[166 120 142  98] : k780
[115 174 143 145] : k238
[181 157  95 103] : k108
Table of tags by key:
[142] -> k148
[103] -> k963
[98] -> k919
[145] -> k639
join k780 3:  | k919
which: [181 157  95 103] | k108

[153 130 166 119 125 125 126 119 120 127 123 143 138 114 116 124 142 123
 131 124 111 138 151 129 118 137 123 111 133 120 109 137 121 113 121 139
 130 117 151 117 127 127 125 122 139 118 120] : k145
[137 127 120 111 111 121 137 125 120 134 108 127 136 122 125 129 129 136
 137 137 132 134 118 131 129 136 126 132 123 139 143 127 120 128 140 137
 121 113 149 119 143 120 131 134 117 137 121] : k57
[132 117 125 122 124 130 137 132 124 128 123 126 129 121 131 127 132 125
 134 135 129 130 136 122 119 134 128 129 122 131 129 127 126 135 118 140
 126 129 129 130 123 121 122 135 130 141 113] : k484
[119 127 130 146 123 137 131 140 132 101 128 148 131 120 118 120 137 163
 140 130 133 130 124 128 127 122 128 124 139 134  98 147 131 134 127 144
 116 126 126 136 129 123 133 118 129 126 121] : k909
[147 126 135 102 122 105 132 129 105 124 162 105 140 130 125 136 136 151
 144 144 144 141 140 127 120 154 137 110 128 148  87 112 134 126 119 105
 150  94 128 137 123  95 151 121 128 131 130] : k782
[131 140 132 101 127 148 128 135 121 118 141 112 118 120 100 130 127 141
 112 128 142 130 137 128 134 124 135 128 122 141 120 124 142 136 135 116
 112 113 114 124 125 153 139 132 129 148 124] : k317
which: [119 125] | k145
which: [131 140 132 101 128 148] | k909

[115 130 130 112 131 128 140 135 119 128 124 126 114 123 120 141 119 136
 120] = k989
[115 104 132 150 129 124 147 115 111 131 116 101 127 116 123 120 133 125
 122] = k67
[133 135 133 111 131 132 144 122 126 133 118 140 135 122 133 129 119 124
 101] = k220
[128 130 125 136 125 138 136 133 132 124 131 116 135 124 130 133 125 119
 124] = k155
[127 124 130 122 130 137 128 127 112 132 138 115 135 129 131 128 150  98
 124] = k608
[144 131 141 129 128 127 134 136 114 128 145  79 123 133 127 119 112 128
 111] = k532
[144 131 141 129 128 127 134 136 114 128 145  79 120 137 130 135 108  96
 117] = k547
[116 113 126 113 131 122 128 126 118 135 140 128 139 135 127 126 135 152
  89] = k417
[113 101 127 145 128 121 126 116 124 117 135 105 122  95 101 132 117 119
 139] = k257
rest: [120 141 119 136] | [120]
which: [116 101 127] | k67

[154  79 154  79 168] : k66
[151  89 141 141  90] : k785
[153  79 141 143 145] : k504
which: [ 79 141] | k504
rest: [153  79] | [141 143 145]
Table of tags by key:
[154] -> k232
[141] -> k556
[78] -> k949
[79] -> k316
[153] -> k442
join k66 2:  | k232
rest: [ 79 141 143] | [145]
which: [141 143] | k504
which: [154  79 154  79 168] | k66

[138 158  85 144  78 140] = k972
[106 171 154 110 116 107] = k94
[160  85 154 157 126 127] = k69
[121  99 129 145  98 149] = k195
[121  99 129 144 123 104] = k966
[ 86 131 109  89 108 134] = k10
common k972 k966:  | [144]
rest: [121  99 129 145] | [ 98 149]
which: [131 109] | k10
which: [ 99 129 145  98 149] | k195
next: [106 171 154] | [110]
next: [158  85] | [144]
next: [ 86 131 109  89] | [108]

[114 129 123 126 121 140 105 176 132] -> k602
[126 125 140 112  90 119 135 139 142] -> k470
[129 145 104 127  90 139 135 119 113] -> k277
common k277 k602:  | [129]
which: [ 90 119 135 139] | k470

[129 126  97 136 143 129 138 108 126 121 138 127 123 123 134 107 123 116
 122  96 108 124 133 152 129 121  96 141] -> k383
[127 139 167 136 143 129 138 120 126 130 138 127 123 124 134 108 133 124
 131 107 152 122 118 116 129  95  96 141] -> k569
[127 139 167 140 143 129 125 108 126 130 138 127 123 123 134 107 118 116
 122 131 108 124 133 152 129 126  96 141] -> k801
[127 139 167 140 143 129 138 108 126 130 138 127 123 123 134 107 118 116
 122 131 108 124 133 152 129 121  96 141] -> k584
next: [129 126  96] | [141]
which: [127 139 167 140 143 129 138 108 126 130 138 127 123 123 134 107 118 116
 122 131 108 124 133 152 129 121  96 141] | k584
key -> tag
[124] -> k709
[123] -> k358
join k801 13:  | k358
which: [129 126  97 136 143 129 138 108 126 121 138 127 123 123 134 107 123 116
 122  96 108 124 133 152 129 121  96 141] | k383
which: [127 139 167 140 143 129 125 108 126 130 138 127 123 123 134 107 118 116
 122 131 108 124 133 152 129 126  96 141] | k801

[127 143 152 142 157] -> k146
[127 146  99 127 144] -> k31
[126 146  84 119 145] -> k768
common k768 k31:  | [146]
which: [143 152 142 157] | k146
which: [127 144] | k31
which: [119 145] | k768
next: [ 99 127] | [144]

[161 130 102 135 116 115 105 156  78 140 105 114 119 117 117 130 128 125]  k91
[141 137 130 131 118 126 128 122 139 137 121 139 120 117 130 128 117 132]  k88
[141 137 130 131 118 126 128 122 139 137 121 139 137 143 151 102 129 136]  k707
[119 129 133 125 125 114 120 110 118 124 136 126 113 123 122 129 149 144]  k143
[123 117 130 122 142 117 121 129 126 121 116 116 130 115 140 121 123 115]  k615
rest: [142 117 121 129] | [126 121 116 116 130 115 140 121 123 115]
tags:
[117] -> k120
[129] -> k339
[126] -> k915
[115] -> k551
[114] -> k506
join k143 5:  | k506
rest: [119 117 117] | [130 128 125]
which: [141 137 130 131 118 126 128 122 139 137 121 139 137 143 151 102 129 136] | k707

[137 118 130 101 131 140 162 113 121  82 129 135 117 121 116 134 116 113
 129 122 138 138 138 130 132 161 149 152 141 132 156 111  92 103 132 147
 152 128 139]  k821
[140 125 122 125 132 111 133 128 123 125 124 134  91 131 127 120 128 145
 126 122 137 138 138 130 101 154 131 123 128 128 140 140 130 125 125 145
 146 112 126]  k803
[129 131 140  88 132 130 142 137 120 107 135 133 101 140 131 132 129 144
 128 131 133 132 119 134 127 120 140 144 140 118 142 119  92 116 137 124
 140 123 135]  k446
[125 125 118 115 147 108 145 123 141 115 125 123 128 114 107 104 125 131
 129 123 130 119 114 139 124 116 136 122 119 127 146 137 116 117 121 126
 123 118 126]  k554
[117 131 123 117 119 124 124 137 127 124 126 133 149 137 128 117 134 134
 128 120 137 123 120 123 130 117 124 117 117 132 125 117 108 138 126 123
 123 128 117]  k402
[149 129 128 125 122 120 131 126 117 140 126 126 101 124 126 124 123 168
 125 127 126 125 135 123 118 123 129 124 128 120 140 118 147 125 126 121
 155 111 125]  k406
which: [140 125 122 125 132 111 133 128 123 125 124 134  91 131 127 120 128 145
 126 122 137 138 138 130 101 154 131 123 128 128 140 140 130 125 125 145
 146 112 126] | k803
key -> tag
[119] -> k263
[132] -> k812
[133] -> k230
[118] -> k444
[126] -> k38
[138] -> k200
[137] -> k814
join k446 20:  | k230
rest: [122 137 138 138 130] | [101 154 131 123 128 128 140 140 130 125 125 145 146 112 126]

